Below are the code and all the weights of a small trained network. Each question names an input and a target symbol and asks about switching units off, where a switched-off unit gives its printed mean instead of its output.

import numpy as np


def w(rows, s, z=0):
    codes = np.array(rows[::2]) - 128.0
    scale = np.full(codes.shape[1], s)
    scale[-1] = z or s
    return codes * scale


def norm(h):
    return h / np.sqrt((h * h).mean(-1, keepdims=True) + 1e-5)


def f(y):
    return y / 2 * (1 + np.tanh(0.7978845608 * (y + 0.044715 * y**3)))


def softmax(a):
    e = np.exp(a - a.max(-1, keepdims=True))
    return e / e.sum(-1, keepdims=True)


def log_softmax(a):
    a = a - a.max(-1, keepdims=True)
    return a - np.log(np.exp(a).sum(-1, keepdims=True))


def net(x, mask):
    ids = ['ΛΠΣΦαβγδθμτψω'.index(c) for c in x.split()]
    T = len(ids)
    res = E[ids] + P[:T]
    u = 0
    for l in range(2):
        r = norm(res)
        for j in range(2):
            rows = slice(3 * j, 3 * j + 3)
            q, k, v = (r @ M[l][rows].T for M in (Q, K, V))
            z = softmax(np.where(np.tri(T) > 0, q @ k.T / 3**0.5, -1e9)) @ v
            o = O[l][rows]
            res = res + np.where(mask[u + j], z, o[:, -1]) @ o[:, :-1]
        u += 2
        y = f(norm(res) @ A[l][:, :-1].T + A[l][:, -1])
        res = res + np.where(mask[u : u + 8], y, B[l][:, -1]) @ B[l][:, :-1]
        u += 8
    return log_softmax(norm(res)[-1] @ U[:, :-1].T + U[:, -1])


Q, K, V, O, A, B = {}, {}, {}, {}, {}, {}
E = w([
[158,154,184,143,196,163,247,149,101],'Λ',
[133,119,88,253,123,69,161,106,117],'Π',
[127,120,139,149,134,143,117,86,178],'Σ',
[159,115,87,190,118,167,30,107,128],'Φ',
[169,156,70,104,46,177,176,175,139],'α',
[126,96,227,166,148,200,132,80,155],'β',
[46,61,131,129,177,114,111,149,102],'γ',
[62,159,121,146,163,179,80,201,51],'δ',
[66,135,138,151,80,76,106,131,225],'θ',
[113,126,102,125,95,127,99,95,150],'μ',
[96,112,69,143,102,88,42,130,218],'τ',
[90,37,64,214,95,103,168,171,123],'ψ',
[64,82,92,70,149,186,197,57,81],'ω',
],0.006)
P = w([
[155,114,143,93,196,94,134,150,136],'0',
[24,199,235,207,34,225,173,89,232],'1',
[2,167,244,195,75,220,159,89,161],'2',
[122,119,162,191,146,185,86,178,199],'3',
[73,144,161,229,68,194,120,129,236],'4',
[33,153,155,220,71,214,158,133,218],'5',
],0.0019)
Q[0] = w([
[236,50,51,65,168,48,78,134,109],'L0H0',
[214,186,61,88,201,139,112,96,90],'L0H0',
[171,98,51,201,47,61,100,87,227],'L0H0',
[10,180,178,237,131,253,119,97,87],'L0H1',
[168,189,167,60,168,120,60,84,180],'L0H1',
[206,51,144,63,200,118,127,189,59],'L0H1',
],0.0037)
K[0] = w([
[36,167,197,93,62,178,191,131,182],'L0H0',
[71,77,127,99,67,147,144,69,195],'L0H0',
[155,200,88,147,68,225,169,220,103],'L0H0',
[195,6,120,60,191,3,124,60,187],'L0H1',
[123,125,79,168,44,116,209,156,93],'L0H1',
[87,222,145,214,60,171,111,186,214],'L0H1',
],0.0037)
V[0] = w([
[115,150,142,182,130,13,113,39,170],'L0H0',
[173,207,198,150,226,117,85,129,38],'L0H0',
[125,138,120,157,158,85,86,103,17],'L0H0',
[234,73,104,219,75,113,151,109,110],'L0H1',
[153,233,163,163,87,63,71,169,253],'L0H1',
[126,184,49,136,110,105,39,85,97],'L0H1',
],0.0034)
O[0] = w([
[161,64,81,145,132,205,173,35,177,127],'L0H0',
[94,209,19,179,252,189,99,80,144,5],'L0H0',
[79,71,2,188,153,226,106,111,47,121],'L0H0',
[175,159,187,240,42,120,79,100,47,186],'L0H1',
[25,236,160,121,158,80,116,67,212,133],'L0H1',
[75,126,87,86,120,169,8,110,95,105],'L0H1',
],0.0034,0.0024)
A[0] = w([
[150,117,122,122,160,208,92,183,144,85],'L0N0',
[70,121,150,72,98,188,232,91,43,84],'L0N1',
[158,162,92,68,233,82,196,159,94,25],'L0N2',
[81,118,4,158,83,111,215,155,112,112],'L0N3',
[180,211,192,54,174,128,150,48,134,22],'L0N4',
[93,139,148,112,128,42,71,123,148,109],'L0N5',
[211,127,119,39,188,188,137,122,56,1],'L0N6',
[195,135,110,173,79,168,58,96,125,96],'L0N7',
],0.0037,0.0021)
B[0] = w([
[115,115,117,153,144,100,179,95,150,134],'L0N0',
[243,143,89,145,166,141,88,252,211,145],'L0N1',
[115,137,93,198,113,63,115,69,156,59],'L0N2',
[149,112,176,94,166,114,13,71,149,250],'L0N3',
[130,139,171,139,140,120,68,151,201,69],'L0N4',
[131,63,89,168,70,196,123,212,95,131],'L0N5',
[181,74,94,134,123,77,156,152,84,64],'L0N6',
[168,83,165,150,114,124,214,102,173,193],'L0N7',
],0.0037,0.0017)
Q[1] = w([
[82,3,157,212,69,116,101,116,227],'L1H0',
[121,142,99,73,161,79,136,81,114],'L1H0',
[167,100,68,81,158,112,200,64,140],'L1H0',
[186,89,124,89,126,81,181,135,127],'L1H1',
[98,145,140,151,149,145,49,117,109],'L1H1',
[184,86,202,162,63,104,129,113,177],'L1H1',
],0.0052)
K[1] = w([
[168,220,113,64,162,210,190,254,99],'L1H0',
[95,114,174,129,53,127,92,92,123],'L1H0',
[41,148,155,145,55,127,52,121,95],'L1H0',
[82,185,172,147,80,158,114,111,157],'L1H1',
[153,93,97,79,152,105,147,105,107],'L1H1',
[118,210,131,100,155,208,74,184,93],'L1H1',
],0.0049)
V[1] = w([
[87,171,133,239,208,76,208,141,123],'L1H0',
[59,72,65,118,163,37,87,62,87],'L1H0',
[84,202,172,171,40,101,72,158,66],'L1H0',
[125,108,149,85,95,50,187,78,178],'L1H1',
[4,117,65,86,181,101,115,160,98],'L1H1',
[155,172,131,170,128,113,141,17,213],'L1H1',
],0.0041)
O[1] = w([
[74,162,76,212,167,5,237,95,107,166],'L1H0',
[21,31,154,118,47,173,210,80,116,7],'L1H0',
[60,253,140,128,65,129,60,125,47,233],'L1H0',
[112,73,189,18,131,72,119,83,120,72],'L1H1',
[60,149,162,160,75,188,213,146,249,69],'L1H1',
[120,64,137,116,216,101,86,12,84,77],'L1H1',
],0.0038,0.0017)
A[1] = w([
[127,163,109,183,140,166,187,154,253,198],'L1N0',
[196,194,65,44,106,213,171,183,108,68],'L1N1',
[190,103,169,55,104,120,58,89,89,3],'L1N2',
[145,126,46,128,43,17,199,208,115,141],'L1N3',
[224,244,238,81,226,212,210,120,115,27],'L1N4',
[188,83,107,151,159,199,75,163,147,81],'L1N5',
[199,191,91,69,161,204,204,178,115,7],'L1N6',
[116,215,83,166,42,104,120,181,97,141],'L1N7',
],0.0031,0.0019)
B[1] = w([
[183,139,98,90,173,74,123,241,137,241],'L1N0',
[145,29,141,220,2,136,78,118,115,112],'L1N1',
[134,48,156,45,168,183,145,153,155,119],'L1N2',
[166,234,156,101,167,69,112,150,111,191],'L1N3',
[132,119,160,206,230,36,67,129,165,101],'L1N4',
[137,182,32,149,112,139,80,144,149,143],'L1N5',
[133,55,177,161,36,83,103,108,134,88],'L1N6',
[62,161,186,78,125,109,37,137,144,254],'L1N7',
],0.0035,0.0019)
U = w([
[195,208,75,124,245,18,188,133,143,59],'Λ',
[112,143,57,169,128,59,241,14,64,101],'Π',
[69,132,179,53,198,84,119,39,186,166],'Σ',
[105,96,44,215,135,197,48,24,90,107],'Φ',
[219,192,187,115,44,55,44,194,49,91],'α',
[151,133,146,116,214,76,126,54,143,96],'β',
[45,159,72,145,128,191,253,211,187,60],'γ',
[21,245,42,226,135,203,105,192,133,249],'δ',
[32,149,188,41,104,74,135,78,228,95],'θ',
[124,140,169,38,103,158,106,106,137,119],'μ',
[71,86,137,56,103,149,60,103,204,48],'τ',
[131,28,200,205,11,67,143,189,65,251],'ψ',
[229,55,51,71,156,195,191,219,182,65],'ω',
],0.0047,0.0025)

Each question gives the input, a string of symbols that net reads in full, and the target symbol t.
The units are the heads (3 rows each of Q, K, V and O) and the neurons (one row each of A and B). Each row of codes is followed by its name. A weight is (code - 128) times the scale printed after its matrix; where a second scale follows, it is the last column's (O, A, B and U).
mask holds one flag per unit, layer by layer, with each layer's heads first. A switched-off unit (its flag False) gives its mean, the last column of its rows in O or B, instead of its output. The means were averaged over made-up inputs and are rounded, as every weight is.
A unit's drop is (log p(t) with every unit on - log p(t) with that unit switched off) / (log p(t) with every unit on - log p(t) with every unit switched off).
The circuit of an input: a set's keep is (log p(t) with only the set's units on - log p(t) with every unit switched off) / (log p(t) with every unit on - log p(t) with every unit switched off). Starting from the 12 units with the biggest drops (on a tie, the unit counted first), units are removed one at a time, each time the one whose removal leaves the highest keep (on an exact tie, the one counted first), for as long as the keep stays at least 0.8.
circuit, biggest first: the units of the circuit, biggest drop first
unit that matters most: the unit with the biggest drop
top k neurons: the k neurons with the biggest drops, biggest first
which heads matter: for each layer, one digit per head in row order, 1 if its drop is at least 0.15 and else 0, layers parted by /
drop of u: that unit's drop, to one decimal
input Λ ψ Σ, target Λ: unit that matters most -> L1H0
input δ θ β ψ, target γ: which heads matter -> 01 / 11
input Φ Φ ψ, target Φ: top 2 neurons -> (L0N7; L0N3)
input ψ ψ Λ, target α: circuit, biggest first -> (L0H0; L1H1; L0H1)
input δ δ ψ, target δ: which heads matter -> 10 / 01
input δ γ Σ β ψ ψ, target γ: circuit, biggest first -> (L1H1; L0H1; L0H0)
input ψ ψ ψ θ, target α: circuit, biggest first -> (L0H1; L1H1)
input ψ δ ψ α Σ, target α: circuit, biggest first -> (L0H0; L1H0)
input δ δ β, target δ: which heads matter -> 10 / 01
input ψ γ ψ ψ Φ, target ψ: which heads matter -> 10 / 00
input δ μ ω, target γ: which heads matter -> 11 / 11
input ω ψ Φ, target ω: which heads matter -> 00 / 10
input ψ θ ψ ψ Φ, target ψ: top 2 neurons -> (L0N7; L0N1)
input Λ ψ μ, target Λ: circuit, biggest first -> (L1H0)
input μ δ ψ ψ, target δ: which heads matter -> 01 / 01
input Φ ψ α ψ θ, target α: which heads matter -> 00 / 10
input Φ Φ Φ ψ, target Φ: top 2 neurons -> (L0N7; L0N3)
input δ ψ ω ψ, target ω: which heads matter -> 01 / 10
input Λ ψ ψ Σ, target Λ: which heads matter -> 00 / 10
input γ δ ψ ψ Φ ω, target ω: which heads matter -> 01 / 10
input ψ ω ω, target ω: which heads matter -> 00 / 10
input ψ β ψ, target α: unit that matters most -> L1H0
input ψ ψ δ ψ ψ ψ, target α: drop of L0H1 -> 0.2
input ψ μ Σ ψ Λ δ, target α: drop of L1H1 -> 0.3
input ψ μ α, target α: drop of L1N3 -> 0.0
